Moves between units:
j180 ζ j279
j180 δ j87
j180 η j36
j180 θ j744
j180 ε j554
j180 ρ j963
j200 ζ j122
j200 δ j880
j200 η j756
j200 θ j874
j200 ε j796
j200 ρ j582
j701 ζ j526
j701 δ j561
j701 η j906
j701 θ j490
j701 ε j24
j701 ρ j239
j508 ζ j754
j508 δ j796
j508 η j22
j508 θ j880
j508 ε j744
j508 ρ j279
j940 ζ j514
j940 δ j658
j940 η j404
j940 θ j386
j940 ε j60
j940 ρ j742
j658 ζ j627
j658 δ j44
j658 η j541
j658 θ j206
j658 ε j780
j658 ρ j940
j653 ζ j880
j653 δ j963
j653 η j508
j653 θ j55
j653 ε j564
j653 ρ j744
j122 ζ j143
j122 δ j590
j122 η j105
j122 θ j753
j122 ε j292
j122 ρ j696
j464 ζ j463
j464 δ j243
j464 η j528
j464 θ j567
j464 ε j309
j464 ρ j448
j839 ζ j448
j839 δ j174
j839 η j825
j839 θ j309
j839 ε j526
j839 ρ j566
j356 ζ j174
j356 δ j490
j356 η j424
j356 θ j707
j356 ε j561
j356 ρ j251
j906 ζ j566
j906 δ j251
j906 η j504
j906 θ j526
j906 ε j239
j906 ρ j707
j449 ζ j704
j449 δ j463
j449 η j441
j449 θ j124
j449 ε j520
j449 ρ j879
j919 ζ j742
j919 δ j275
j919 η j44
j919 θ j60
j919 ε j185
j919 ρ j898
j541 ζ j24
j541 δ j310
j541 η j89
j541 θ j627
j541 ε j940
j541 ρ j404
j294 ζ j180
j294 δ j441
j294 η j564
j294 θ j691
j294 ε j613
j294 ρ j634
j206 ζ j89
j206 δ j742
j206 η j627
j206 θ j541
j206 ε j681
j206 ρ j386
j243 ζ j602
j243 δ j825
j243 η j520
j243 θ j133
j243 ε j37
j243 ρ j464
j564 ζ j36
j564 δ j316
j564 η j744
j564 θ j180
j564 ε j634
j564 ρ j341
j89 ζ j239
j89 δ j710
j89 η j399
j89 θ j24
j89 ε j404
j89 ρ j248
j414 ζ j528
j414 δ j557
j414 η j567
j414 θ j464
j414 ε j839
j414 ρ j825
j234 ζ j658
j234 δ j322
j234 η j41
j234 θ j898
j234 ε j667
j234 ρ j275
j634 ζ j963
j634 δ j294
j634 η j341
j634 θ j554
j634 ε j124
j634 ρ j704
j613 ζ j554
j613 δ j879
j613 η j634
j613 θ j368
j613 ε j869
j613 ρ j124
j292 ζ j661
j292 δ j874
j292 η j696
j292 θ j762
j292 ε j880
j292 ρ j754
j316 ζ j55
j316 δ j554
j316 η j653
j316 θ j87
j316 ε j294
j316 ρ j564
j339 ζ j564
j339 δ j124
j339 η j691
j339 θ j294
j339 ε j463
j339 ρ j368
j898 ζ j206
j898 δ j919
j898 η j658
j898 θ j41
j898 ε j485
j898 ρ j780
j504 ζ j243
j504 δ j103
j504 η j557
j504 θ j566
j504 ε j707
j504 ρ j174
j341 ζ j796
j341 δ j564
j341 η j807
j341 θ j963
j341 ε j704
j341 ρ j87
j879 ζ j691
j879 δ j449
j879 η j294
j879 θ j339
j879 ε j528
j879 ρ j613
j753 ζ j322
j753 δ j968
j753 η j143
j753 θ j105
j753 ε j762
j753 ρ j661
j807 ζ j582
j807 δ j744
j807 η j225
j807 θ j796
j807 ε j87
j807 ρ j55
j399 ζ j707
j399 δ j407
j399 η j356
j399 θ j239
j399 ε j248
j399 ρ j561
j322 ζ j44
j322 δ j485
j322 η j60
j322 θ j919
j322 ε j45
j322 ρ j234
j41 ζ j541
j41 δ j60
j41 η j206
j41 θ j658
j41 ε j275
j41 ρ j681
j742 ζ j710
j742 δ j940
j742 η j507
j742 θ j310
j742 ε j41
j742 ρ j206
j604 ζ j124
j604 δ j567
j604 η j449
j604 θ j869
j604 ε j243
j604 ρ j520
j554 ζ j807
j554 δ j691
j554 η j963
j554 θ j341
j554 ε j441
j554 ρ j316
j681 ζ j404
j681 δ j41
j681 η j386
j681 θ j940
j681 ε j919
j681 ρ j44
j490 ζ j504
j490 δ j477
j490 η j526
j490 θ j906
j490 ε j399
j490 ρ j356
j407 ζ j906
j407 δ j353
j407 η j490
j407 θ j701
j407 ε j89
j407 ρ j399
j36 ζ j874
j36 δ j55
j36 η j200
j36 θ j279
j36 ε j963
j36 ρ j796
j87 ζ j508
j87 δ j341
j87 η j55
j87 θ j653
j87 ε j691
j87 ρ j180
j825 ζ j869
j825 δ j414
j825 η j604
j825 θ j448
j825 ε j566
j825 ρ j243
j667 ζ j780
j667 δ j45
j667 η j275
j667 θ j485
j667 ε j753
j667 ρ j143
j248 ζ j477
j248 δ j89
j248 η j561
j248 θ j353
j248 ε j507
j248 ρ j909
j105 ζ j919
j105 δ j913
j105 η j322
j105 θ j143
j105 ε j696
j105 ρ j45
j780 ζ j386
j780 δ j898
j780 η j940
j780 θ j681
j780 ε j322
j780 ρ j60
j566 ζ j133
j566 δ j839
j566 η j243
j566 θ j557
j566 ε j424
j566 ρ j37
j368 ζ j341
j368 δ j339
j368 η j554
j368 θ j634
j368 ε j449
j368 ρ j441
j520 ζ j339
j520 δ j604
j520 η j879
j520 θ j602
j520 ε j464
j520 ρ j528
j526 ζ j557
j526 δ j610
j526 η j566
j526 θ j504
j526 ε j356
j526 ρ j424
j704 ζ j653
j704 δ j634
j704 η j87
j704 θ j316
j704 ε j339
j704 ρ j691
j225 ζ j762
j225 δ j279
j225 η j292
j225 θ j582
j225 ε j55
j225 ρ j880
j275 ζ j940
j275 δ j234
j275 η j681
j275 θ j780
j275 ε j143
j275 ρ j919
j602 ζ j294
j602 δ j869
j602 η j339
j602 θ j879
j602 ε j567
j602 ρ j463
j756 ζ j105
j756 δ j754
j756 η j753
j756 θ j122
j756 ε j582
j756 ρ j762
j707 ζ j37
j707 δ j906
j707 η j174
j707 θ j424
j707 ε j477
j707 ρ j610
j963 ζ j225
j963 δ j180
j963 η j796
j963 θ j807
j963 ε j316
j963 ρ j653
j762 ζ j45
j762 δ j756
j762 η j661
j762 θ j696
j762 ε j22
j762 ρ j590
j44 ζ j507
j44 δ j681
j44 η j310
j44 θ j742
j44 ε j898
j44 ρ j658
j143 ζ j60
j143 δ j667
j143 η j919
j143 θ j322
j143 ε j661
j143 ρ j185
j869 ζ j441
j869 δ j528
j869 η j124
j869 θ j449
j869 ε j133
j869 ρ j602
j103 ζ j825
j103 δ j424
j103 η j309
j103 θ j839
j103 ε j906
j103 ρ j504
j24 ζ j356
j24 δ j909
j24 η j239
j24 θ j399
j24 ε j514
j24 ρ j353
j567 ζ j613
j567 δ j133
j567 η j463
j567 θ j528
j567 ε j825
j567 ρ j604
j874 ζ j753
j874 δ j22
j874 η j122
j874 θ j756
j874 ε j225
j874 ρ j292
j477 ζ j103
j477 δ j239
j477 η j610
j477 θ j251
j477 ε j407
j477 ρ j490
j968 ζ j485
j968 δ j696
j968 η j667
j968 θ j913
j968 ε j756
j968 ρ j753
j353 ζ j251
j353 δ j24
j353 η j477
j353 θ j561
j353 ε j710
j353 ρ j407
j661 ζ j234
j661 δ j753
j661 η j185
j661 θ j45
j661 ε j590
j661 ρ j913
j251 ζ j839
j251 δ j356
j251 η j103
j251 θ j610
j251 ε j701
j251 ρ j906
j239 ζ j424
j239 δ j701
j239 η j707
j239 θ j356
j239 ε j353
j239 ρ j477
j55 ζ j22
j55 δ j807
j55 η j880
j55 θ j508
j55 ε j180
j55 ρ j36
j561 ζ j610
j561 δ j399
j561 η j251
j561 θ j477
j561 ε j909
j561 ρ j701
j404 ζ j353
j404 δ j541
j404 η j248
j404 θ j514
j404 ε j742
j404 ρ j507
j710 ζ j701
j710 δ j514
j710 η j407
j710 θ j909
j710 ε j541
j710 ρ j89
j424 ζ j414
j424 δ j526
j424 η j37
j424 θ j174
j424 ε j251
j424 ρ j103
j507 ζ j407
j507 δ j404
j507 η j909
j507 θ j710
j507 ε j206
j507 ρ j627
j185 ζ j41
j185 δ j143
j185 η j898
j185 θ j234
j185 ε j913
j185 ρ j485
j45 ζ j898
j45 δ j105
j45 η j234
j45 θ j185
j45 ε j968
j45 ρ j667
j754 ζ j913
j754 δ j292
j754 η j968
j754 θ j590
j754 ε j200
j754 ρ j756
j37 ζ j567
j37 δ j566
j37 η j464
j37 θ j414
j37 ε j103
j37 ρ j309
j696 ζ j185
j696 δ j122
j696 η j45
j696 θ j661
j696 ε j754
j696 ρ j968
j485 ζ j681
j485 δ j185
j485 η j780
j485 θ j275
j485 ε j105
j485 ρ j322
j448 ζ j449
j448 δ j464
j448 η j869
j448 θ j604
j448 ε j557
j448 ρ j133
j880 ζ j590
j880 δ j225
j880 η j754
j880 θ j22
j880 ε j36
j880 ρ j200
j744 ζ j200
j744 δ j653
j744 η j279
j744 θ j36
j744 ε j341
j744 ρ j807
j557 ζ j520
j557 δ j309
j557 η j133
j557 θ j243
j557 ε j174
j557 ρ j414
j441 ζ j87
j441 δ j368
j441 η j316
j441 θ j704
j441 ε j879
j441 ρ j294
j514 ζ j561
j514 δ j627
j514 η j353
j514 θ j248
j514 ε j310
j514 ρ j710
j909 ζ j490
j909 δ j248
j909 η j701
j909 θ j407
j909 ε j627
j909 ρ j24
j528 ζ j368
j528 δ j520
j528 η j613
j528 θ j463
j528 ε j448
j528 ρ j869
j463 ζ j634
j463 δ j602
j463 η j368
j463 θ j613
j463 ε j604
j463 ρ j449
j133 ζ j879
j133 δ j448
j133 η j602
j133 θ j520
j133 ε j414
j133 ρ j567
j174 ζ j464
j174 δ j504
j174 η j414
j174 θ j37
j174 ε j610
j174 ρ j839
j279 ζ j756
j279 δ j508
j279 η j874
j279 θ j200
j279 ε j807
j279 ρ j225
j22 ζ j968
j22 δ j582
j22 η j590
j22 θ j754
j22 ε j279
j22 ρ j874
j627 ζ j399
j627 δ j507
j627 η j24
j627 θ j89
j627 ε j386
j627 ρ j514
j124 ζ j316
j124 δ j613
j124 η j704
j124 θ j441
j124 ε j602
j124 ρ j339
j913 ζ j275
j913 δ j661
j913 η j485
j913 θ j667
j913 ε j122
j913 ρ j105
j582 ζ j696
j582 δ j200
j582 η j762
j582 θ j292
j582 ε j508
j582 ρ j22
j590 ζ j667
j590 δ j762
j590 η j913
j590 θ j968
j590 ε j874
j590 ρ j122
j610 ζ j309
j610 δ j707
j610 η j839
j610 θ j103
j610 ε j490
j610 ρ j526
j310 ζ j909
j310 δ j386
j310 η j710
j310 θ j507
j310 ε j658
j310 ρ j541
j60 ζ j310
j60 δ j780
j60 η j742
j60 θ j44
j60 ε j234
j60 ρ j41
j309 ζ j604
j309 δ j37
j309 η j448
j309 θ j825
j309 ε j504
j309 ρ j557
j796 ζ j292
j796 δ j36
j796 η j582
j796 θ j225
j796 ε j653
j796 ρ j508
j386 ζ j248
j386 δ j206
j386 η j514
j386 θ j404
j386 ε j44
j386 ρ j310
j691 ζ j744
j691 δ j704
j691 η j180
j691 θ j564
j691 ε j368
j691 ρ j554

In the rows, 62 stands for zero.

The rows follow the links: the fewer symbols apart two units are, the more alike their rows tend to be.

Each row is also shifted at random along 4 hidden directions that mean nothing.

Name the unit of each row.
79 66 60 46 71 70 61 55 73 51 59 58 51 67 68 67 59 62 50 56 46 76 74 47 53 72 52 68 66 69 55 54 67 75 58 70: j103
71 56 70 58 51 46 72 54 54 55 56 57 44 63 77 53 76 50 75 70 71 54 56 59 67 53 71 50 61 58 59 70 53 68 54 66: j710
98 73 72 40 62 51 68 39 68 63 50 63 44 63 74 56 63 65 67 66 57 71 61 35 58 47 50 65 50 63 62 72 66 66 73 66: j477
100 32 62 59 58 70 74 52 56 58 59 61 54 69 68 61 68 49 56 77 55 67 74 70 54 64 65 60 73 63 42 60 48 82 36 68: j206
71 89 60 60 66 59 55 77 71 43 72 47 56 62 70 66 65 60 54 45 56 59 64 56 64 88 67 54 72 67 71 47 67 64 64 74: j825
97 46 58 74 65 71 60 75 60 71 58 73 74 57 49 60 57 60 67 67 72 55 64 76 62 51 64 77 61 58 54 67 65 55 65 49: j200
72 63 60 78 61 59 60 73 58 70 67 62 75 54 53 62 59 63 75 63 75 49 57 74 73 59 73 62 58 58 68 62 58 52 67 54: j582
34 73 57 64 59 62 48 71 61 59 67 65 66 66 62 68 69 70 54 46 62 68 49 67 66 66 58 47 64 61 77 63 77 49 69 59: j339
60 29 47 59 64 72 50 75 62 39 47 67 41 69 70 69 79 39 67 51 67 70 67 78 67 52 66 57 69 58 44 60 77 69 41 51: j243
75 63 51 61 70 76 49 59 67 68 66 67 75 64 51 76 53 76 50 54 50 79 64 62 60 68 52 63 60 66 69 55 72 58 64 59: j564
76 69 60 61 59 64 51 77 64 53 63 69 59 68 65 61 72 63 49 47 62 65 55 66 58 65 54 55 70 61 66 67 79 52 70 59: j602
67 48 52 61 60 65 50 77 60 43 56 65 48 70 70 67 79 50 60 47 66 66 59 76 67 61 65 49 70 59 58 61 77 61 51 56: j567
81 69 57 75 70 63 58 72 65 69 66 59 76 51 48 67 49 66 75 60 69 53 63 68 71 64 71 72 55 61 68 55 61 55 70 56: j508
77 64 58 61 59 65 50 79 63 49 62 68 57 69 68 63 74 59 50 47 62 65 57 69 59 67 56 53 73 61 63 65 77 55 64 60: j528
79 53 55 73 73 71 57 73 66 69 57 68 75 51 46 66 50 62 75 62 71 55 68 71 67 53 66 82 53 60 57 60 66 56 67 48: j796
62 67 57 53 72 63 57 65 73 45 56 54 47 61 68 67 62 53 66 52 58 66 71 53 64 68 64 67 62 65 58 51 68 71 59 65: j566
79 49 68 53 48 52 70 48 52 55 57 60 44 73 81 56 81 52 61 68 61 67 56 62 61 57 63 41 67 61 58 70 56 71 46 68: j909
91 65 74 59 56 51 76 60 61 60 58 59 51 61 72 48 66 53 68 73 67 49 63 55 58 59 65 66 65 61 55 70 52 67 65 68: j627
28 48 48 55 65 66 53 57 62 39 59 49 43 69 74 78 75 48 65 50 55 76 67 67 73 72 72 42 68 63 59 45 65 78 34 67: j839
67 70 51 58 67 59 48 47 62 65 61 57 65 59 58 80 59 74 73 49 60 77 53 57 79 57 64 48 44 61 81 56 71 55 64 57: j554
57 53 67 71 53 63 68 61 53 80 65 74 77 64 54 55 61 69 57 73 67 57 55 72 56 53 58 63 63 60 62 75 57 53 66 57: j968
68 72 65 73 47 51 64 54 48 75 79 55 77 63 61 64 65 74 60 64 64 58 44 69 70 71 70 36 62 60 83 63 49 54 60 69: j122
70 71 69 60 68 53 75 41 64 77 60 53 66 51 57 60 46 68 82 77 63 57 67 46 68 55 69 74 44 62 66 60 46 67 69 65: j919
37 57 48 66 70 70 49 61 63 65 63 63 72 59 51 77 57 69 66 52 60 72 61 68 71 62 64 60 54 62 69 53 70 58 59 54: j341
71 50 55 62 59 73 50 83 62 46 61 72 56 74 66 63 78 55 41 47 59 69 61 76 54 68 54 54 80 62 55 65 79 60 55 58: j520
72 67 73 63 56 51 76 63 60 58 65 53 55 60 71 51 66 52 67 71 66 48 63 58 61 68 71 60 67 62 59 63 47 69 59 72: j404
65 76 68 78 52 54 65 67 53 75 76 61 80 59 56 58 60 72 60 65 69 50 50 69 65 70 67 52 64 60 76 66 53 49 70 64: j762
53 56 68 63 63 64 73 46 60 80 60 66 72 58 55 58 49 69 66 79 61 62 66 57 58 52 58 76 53 63 57 66 51 64 65 61: j485
57 44 65 61 65 70 73 47 60 78 57 68 68 60 55 60 51 64 64 81 58 65 71 60 55 51 58 77 57 62 50 65 51 70 57 60: j234
65 51 66 68 53 63 68 55 51 79 65 72 75 65 56 58 62 70 57 74 64 63 55 70 58 52 57 58 61 60 63 74 56 56 63 59: j753
65 59 59 45 70 66 60 51 70 50 53 59 46 65 70 68 63 57 59 59 51 76 71 49 59 63 55 65 61 66 54 56 68 74 55 67: j424
27 50 69 53 54 63 68 62 59 56 54 71 48 72 74 51 74 54 50 68 60 64 62 62 49 55 52 62 72 61 49 75 65 67 59 63: j561
84 74 68 72 53 50 66 57 54 78 70 61 75 57 57 58 60 73 71 68 71 52 48 64 70 58 67 53 54 59 78 69 53 50 72 62: j590

The symbols that take the first to the second take the third to the fourth, perhaps in another order. What is the fourth?
Answers are names.
A 89 37 63 56 49 53 70 47 50 52 55 57 41 71 80 60 83 46 69 70 65 66 58 68 67 53 70 39 66 58 53 67 53 75 36 67
B 95 62 58 40 64 65 60 36 66 52 60 54 46 72 75 72 65 63 50 58 42 88 67 45 58 70 53 49 62 68 62 53 64 78 48 74
C 57 55 64 45 67 68 64 52 68 56 50 68 47 68 69 60 64 58 54 64 53 74 71 49 51 54 49 72 62 65 50 66 70 71 61 63
D j133

A 85 56 65 57 61 60 72 32 58 80 60 60 67 60 59 66 53 71 70 78 57 71 62 53 63 53 62 61 48 63 65 63 49 68 57 65
B 73 38 65 61 59 74 70 46 55 81 59 78 72 67 53 59 56 70 51 81 55 72 66 65 49 48 50 72 61 63 51 73 56 65 58 58
C 84 52 66 60 65 71 75 48 63 70 65 59 67 62 58 61 51 63 56 78 51 65 76 57 53 67 61 74 65 66 51 57 46 76 52 69
D j919

A 84 65 56 60 60 63 51 76 65 43 64 58 52 68 70 66 74 55 54 45 60 66 60 68 64 74 63 48 73 63 64 57 74 62 56 65
B 99 44 55 56 68 76 53 79 68 44 50 72 49 70 65 62 71 49 50 52 60 70 71 70 53 59 53 71 74 63 44 64 80 66 56 56
C 59 59 68 63 62 64 72 45 60 81 63 65 73 60 54 59 51 72 62 78 58 63 65 56 56 56 57 71 55 63 61 66 50 64 65 63
D j667

A 72 60 54 57 67 65 48 54 63 66 53 71 63 62 58 72 62 70 68 52 63 76 55 59 69 45 55 60 48 60 70 65 79 52 69 50
B 60 53 45 62 67 73 47 52 60 64 66 59 70 65 55 84 59 71 58 50 53 83 60 69 72 67 63 46 57 63 72 49 69 63 48 59
C 61 53 62 77 54 51 63 63 50 73 59 65 68 56 58 60 67 61 85 67 81 50 48 75 78 44 75 53 50 54 70 71 57 50 63 51
D j753

A 44 59 57 51 73 64 59 63 72 47 49 59 44 59 67 65 62 50 73 56 62 65 72 54 65 56 63 74 57 63 52 56 70 70 60 58
B 53 59 56 55 73 58 56 69 72 44 45 57 41 56 68 65 65 46 86 53 72 59 69 56 74 51 71 71 52 60 55 57 72 66 62 54
C 74 36 44 65 72 75 49 56 60 64 54 66 67 60 51 80 58 61 73 57 62 77 66 74 73 49 67 62 51 59 59 54 70 64 47 49
D j36

A 38 47 70 67 58 55 74 72 59 57 53 64 51 60 69 47 69 43 75 75 76 43 67 69 61 52 72 71 67 57 46 71 52 68 57 60
B 26 91 72 50 60 42 67 50 66 58 61 50 49 59 75 57 63 65 73 60 63 58 55 39 68 63 63 55 53 63 74 64 60 61 74 71
C 54 73 74 68 66 61 78 70 68 65 69 56 68 55 59 50 50 58 62 75 62 43 75 56 52 75 67 83 70 66 53 59 45 69 68 72
D j407

A 70 80 76 56 50 50 73 59 59 58 71 55 54 67 77 50 71 62 51 66 58 56 56 52 55 74 60 51 72 64 66 68 54 65 65 77
B 51 83 70 47 67 56 66 54 74 58 58 58 51 60 69 57 56 65 61 61 55 64 67 38 55 62 53 74 58 66 63 63 66 65 77 69
C 60 64 58 62 58 65 49 74 61 56 63 70 62 70 64 65 73 66 48 47 62 69 52 69 60 63 54 51 69 61 68 66 79 51 67 58
D j564

A 40 73 58 62 68 64 50 69 68 67 59 72 69 59 53 65 56 72 63 51 65 65 57 59 64 53 53 70 52 61 71 67 79 47 81 52
B 69 46 46 57 65 77 45 51 59 63 62 68 67 70 57 82 64 71 50 52 50 88 59 70 66 61 55 47 60 63 67 56 74 62 48 57
C 67 55 48 62 71 71 49 55 63 66 61 63 70 59 52 79 55 70 67 54 58 77 62 65 72 58 62 60 50 63 68 53 70 60 58 54
D j653

A 50 78 74 48 59 49 68 52 66 61 56 60 48 63 74 52 65 62 64 64 62 61 60 43 58 56 55 63 58 63 64 71 63 63 74 68
B 46 50 57 46 69 61 60 47 68 52 45 60 39 62 71 67 67 52 76 60 61 74 68 51 68 47 62 64 52 62 54 60 69 73 54 58
C 54 41 63 65 63 74 75 61 60 63 66 61 65 65 60 60 58 54 52 77 54 61 77 70 51 73 64 70 75 66 45 55 46 78 43 69
D j404

A 60 52 65 45 57 56 66 43 60 57 48 64 41 69 77 59 74 56 65 65 59 73 60 51 60 46 56 54 57 60 56 72 65 70 56 63
B 52 68 70 46 63 54 67 49 67 59 49 64 45 62 72 55 64 59 69 65 62 65 62 42 59 46 54 69 52 62 58 71 67 64 72 62
C 60 85 60 80 64 54 58 75 62 67 77 49 80 50 52 67 53 68 75 57 71 45 55 69 77 77 80 56 58 61 81 50 54 52 70 64
D j200

A 16 55 68 53 53 55 66 57 58 55 56 64 45 69 76 56 76 54 62 64 65 64 58 58 60 55 60 52 65 60 57 70 64 66 57 64
B 32 75 65 48 54 45 63 40 59 53 62 46 44 66 80 66 73 62 71 58 58 71 53 46 73 65 67 36 55 62 76 59 57 69 55 73
C 69 80 55 57 69 50 49 47 66 69 55 57 63 53 58 75 56 75 87 50 68 70 50 49 83 47 65 55 34 59 85 59 73 50 76 53
D j564

A 58 70 55 63 72 75 51 66 69 68 67 68 78 61 48 71 49 76 51 54 53 71 65 62 58 68 52 72 60 65 67 56 73 55 72 58
B 92 69 64 78 62 66 62 79 62 72 73 66 82 58 49 59 53 69 56 64 66 50 62 72 59 71 63 70 67 62 65 62 59 53 72 60
C 73 72 54 56 55 52 46 52 56 56 65 56 57 67 70 77 75 70 65 44 62 76 42 62 78 62 64 28 54 60 84 59 73 54 59 61
D j744

A 71 81 54 57 70 47 49 42 65 68 56 54 61 51 59 78 55 75 93 50 69 70 49 48 89 45 70 51 29 58 87 57 71 50 75 54
B 75 65 68 75 53 61 65 69 54 76 71 68 80 61 54 56 60 71 56 68 68 53 54 72 59 62 62 59 65 60 68 70 56 51 69 61
C 41 57 67 64 65 67 74 52 62 75 64 63 72 59 54 59 50 66 62 78 57 60 71 59 55 62 62 77 61 64 55 62 48 68 61 65
D j353

A 59 52 64 63 63 75 73 50 59 72 72 61 75 67 57 63 51 67 44 77 46 69 74 63 48 76 57 68 72 68 53 56 46 75 48 72
B 84 38 66 59 62 53 75 52 58 61 45 60 45 57 69 55 66 43 91 78 75 53 69 62 70 39 74 69 51 57 45 67 51 73 51 57
C 59 50 54 60 58 66 48 68 58 56 55 74 58 69 64 67 75 62 58 49 65 73 53 71 65 50 54 51 62 58 63 70 82 52 62 51
D j564

A 49 62 63 82 59 59 63 80 56 71 67 65 76 55 52 57 60 62 72 65 78 43 55 78 69 60 72 66 61 58 66 67 58 49 70 54
B 40 57 68 64 65 63 73 50 62 79 62 65 72 57 54 59 49 68 68 78 62 59 67 58 59 55 61 76 54 62 57 65 50 65 65 62
C 76 47 44 70 67 61 51 52 56 62 60 52 65 57 56 83 62 60 88 56 69 68 56 74 89 56 81 45 46 58 72 48 61 63 44 54
D j753

A 87 56 66 68 51 66 67 54 50 80 73 71 79 69 57 60 62 75 44 72 56 67 54 70 53 64 54 53 68 62 66 71 55 57 60 65
B 58 59 68 65 60 80 72 54 60 77 80 65 83 70 53 61 49 76 27 76 40 71 73 63 38 84 49 68 79 71 56 58 47 72 55 76
C 54 72 69 64 66 58 75 50 65 72 68 52 69 53 57 60 47 66 70 76 59 54 70 51 62 68 68 74 56 65 63 55 43 69 64 70
D j310

A 72 70 63 63 61 70 52 86 66 54 64 76 64 69 61 57 68 65 39 49 61 61 60 68 48 66 47 68 76 63 60 70 81 51 76 57
B 69 66 60 58 66 67 51 69 67 66 54 78 65 63 56 62 61 71 57 52 64 69 57 60 59 47 48 71 55 61 65 73 84 48 80 51
C 54 55 67 66 56 60 69 47 53 81 63 67 73 62 56 59 58 72 63 76 64 63 56 63 62 51 60 60 55 60 65 71 53 58 63 60
D j234

A 49 64 56 61 61 57 48 66 61 60 53 70 58 63 63 66 71 64 71 48 71 66 49 64 72 46 58 54 52 57 71 69 81 48 71 50
B 84 73 55 75 65 69 57 71 61 66 81 54 82 59 51 72 52 72 53 55 56 60 62 71 66 87 70 55 69 65 74 46 57 60 57 68
C 55 63 53 69 75 76 53 71 69 69 64 67 79 56 45 71 47 70 60 57 60 65 69 66 61 65 59 78 58 64 63 54 69 57 69 54
D j696

